Below is a small trained network, with its code and all its weights. Each question gives an input and a class and asks what happens when units are switched off, that is, made to give their printed mean instead of their output.

import numpy as np


def w(rows, s, z=0):
    codes = np.array(rows[::2]) - 128.0
    scale = np.full(codes.shape[1], s)
    scale[-1] = z or s
    return codes * scale


def f(y):
    return y / 2 * (1 + np.tanh(0.7978845608 * (y + 0.044715 * y**3)))


def log_softmax(a):
    a = a - a.max(-1, keepdims=True)
    return a - np.log(np.exp(a).sum(-1, keepdims=True))


def net(x, mask):
    res = np.array(x, float).reshape(1, 3) / 4 @ E
    y = f(res @ A[0][:, :-1].T + A[0][:, -1])
    res = res + np.where(mask, y, B[0][:, -1]) @ B[0][:, :-1]
    return log_softmax(res[-1] @ U[:, :-1].T + U[:, -1])


A, B = {}, {}
E = w([
[148,107,100,40,5,151,83],'x0',
[41,54,41,138,87,96,160],'x1',
[213,87,72,148,148,210,179],'x2',
],0.013)
A[0] = w([
[49,127,82,180,101,94,101,102],'N0',
[91,114,202,94,120,3,83,100],'N1',
[134,172,184,109,118,183,143,130],'N2',
[200,111,107,158,118,151,146,128],'N3',
[147,134,101,81,94,161,109,109],'N4',
[103,188,128,74,91,90,119,111],'N5',
[133,98,136,52,86,160,88,106],'N6',
[117,128,143,174,100,151,111,250],'N7',
[193,173,171,109,151,140,75,101],'N8',
[174,169,168,137,128,139,87,100],'N9',
[144,95,110,89,72,115,103,106],'N10',
[101,110,61,110,130,102,170,81],'N11',
[96,75,86,109,113,117,175,133],'N12',
[158,134,97,85,100,106,98,153],'N13',
[110,154,112,190,204,84,162,107],'N14',
[158,151,88,138,130,148,162,88],'N15',
[162,51,68,118,156,222,151,109],'N16',
[143,186,144,109,118,155,132,101],'N17',
],0.015,0.017)
B[0] = w([
[152,100,181,90,82,152,108,208],'N0',
[234,169,161,121,146,35,81,247],'N1',
[107,107,143,107,80,154,139,190],'N2',
[178,178,164,134,112,57,107,187],'N3',
[192,99,108,196,205,151,106,170],'N4',
[163,149,155,149,155,108,100,190],'N5',
[159,86,78,175,187,178,122,191],'N6',
[79,254,33,97,100,189,212,248],'N7',
[84,62,153,74,85,135,128,217],'N8',
[89,66,175,75,115,139,146,191],'N9',
[158,102,112,146,155,178,100,183],'N10',
[67,32,225,117,104,140,165,173],'N11',
[115,108,182,54,92,155,154,202],'N12',
[108,140,75,130,182,170,138,185],'N13',
[151,67,43,198,194,201,63,225],'N14',
[170,121,175,123,137,111,65,149],'N15',
[192,190,204,136,111,66,57,218],'N16',
[129,82,161,112,100,138,117,160],'N17',
],0.012,0.017)
U = w([
[144,95,95,181,213,180,124,139],'0',
[174,185,167,136,127,57,112,88],'1',
[95,65,168,87,65,154,143,132],'2',
[93,249,57,119,97,163,188,254],'3',
[94,133,107,149,115,124,168,62],'4',
],0.019,0.0092)

Each question gives the input, the list of numbers given to net, and the class t.
The units are the neurons (one row each of A and B). Each row of codes is followed by its name. A weight is (code - 128) times the scale printed after its matrix; where a second scale follows, it is the last column's (A, B and U).
mask holds one flag per neuron, in row order. A switched-off neuron (its flag False) gives its mean, the last column of its row in B, instead of its output. The means were averaged over made-up inputs and are rounded, as every weight is.
A unit's drop is (log p(t) with every unit on - log p(t) with that unit switched off) / (log p(t) with every unit on - log p(t) with every unit switched off).
The circuit of an input: a set's keep is (log p(t) with only the set's units on - log p(t) with every unit switched off) / (log p(t) with every unit on - log p(t) with every unit switched off). Starting from the 12 units with the biggest drops (on a tie, the unit counted first), units are removed one at a time, each time the one whose removal leaves the highest keep (on an exact tie, the one counted first), for as long as the keep stays at least 0.8.
circuit, biggest first: the units of the circuit, biggest drop first
most important unit: the unit with the biggest drop
k most important neurons: the k neurons with the biggest drops, biggest first
drop when u is switched off: that unit's drop, to one decimal
input [6,-3,7], class 1: most important unit -> N16
input [-3,-7,-6], class 2: 2 most important neurons -> N8, N9
input [0,4,4], class 1: 3 most important neurons -> N16, N8, N9
input [-7,8,5], class 2: 4 most important neurons -> N12, N11, N0, N6
input [-3,4,-2], class 2: 2 most important neurons -> N0, N13
input [5,-7,8], class 1: 2 most important neurons -> N16, N3
input [4,-5,2], class 2: 3 most important neurons -> N14, N8, N9
input [-5,-5,-5], class 0: 3 most important neurons -> N14, N16, N3
input [0,-6,-5], class 2: 3 most important neurons -> N8, N9, N16
input [4,3,-6], class 1: 2 most important neurons -> N1, N14
input [-2,5,4], class 2: 3 most important neurons -> N1, N11, N12
input [0,-2,4], class 1: 2 most important neurons -> N16, N3
input [3,6,-8], class 1: drop when N1 is switched off -> 3.0
input [-2,3,5], class 1: circuit, biggest first -> N16
input [-5,8,6], class 2: drop when N11 is switched off -> 0.8
input [-5,-2,-2], class 0: drop when N14 is switched off -> 3.0
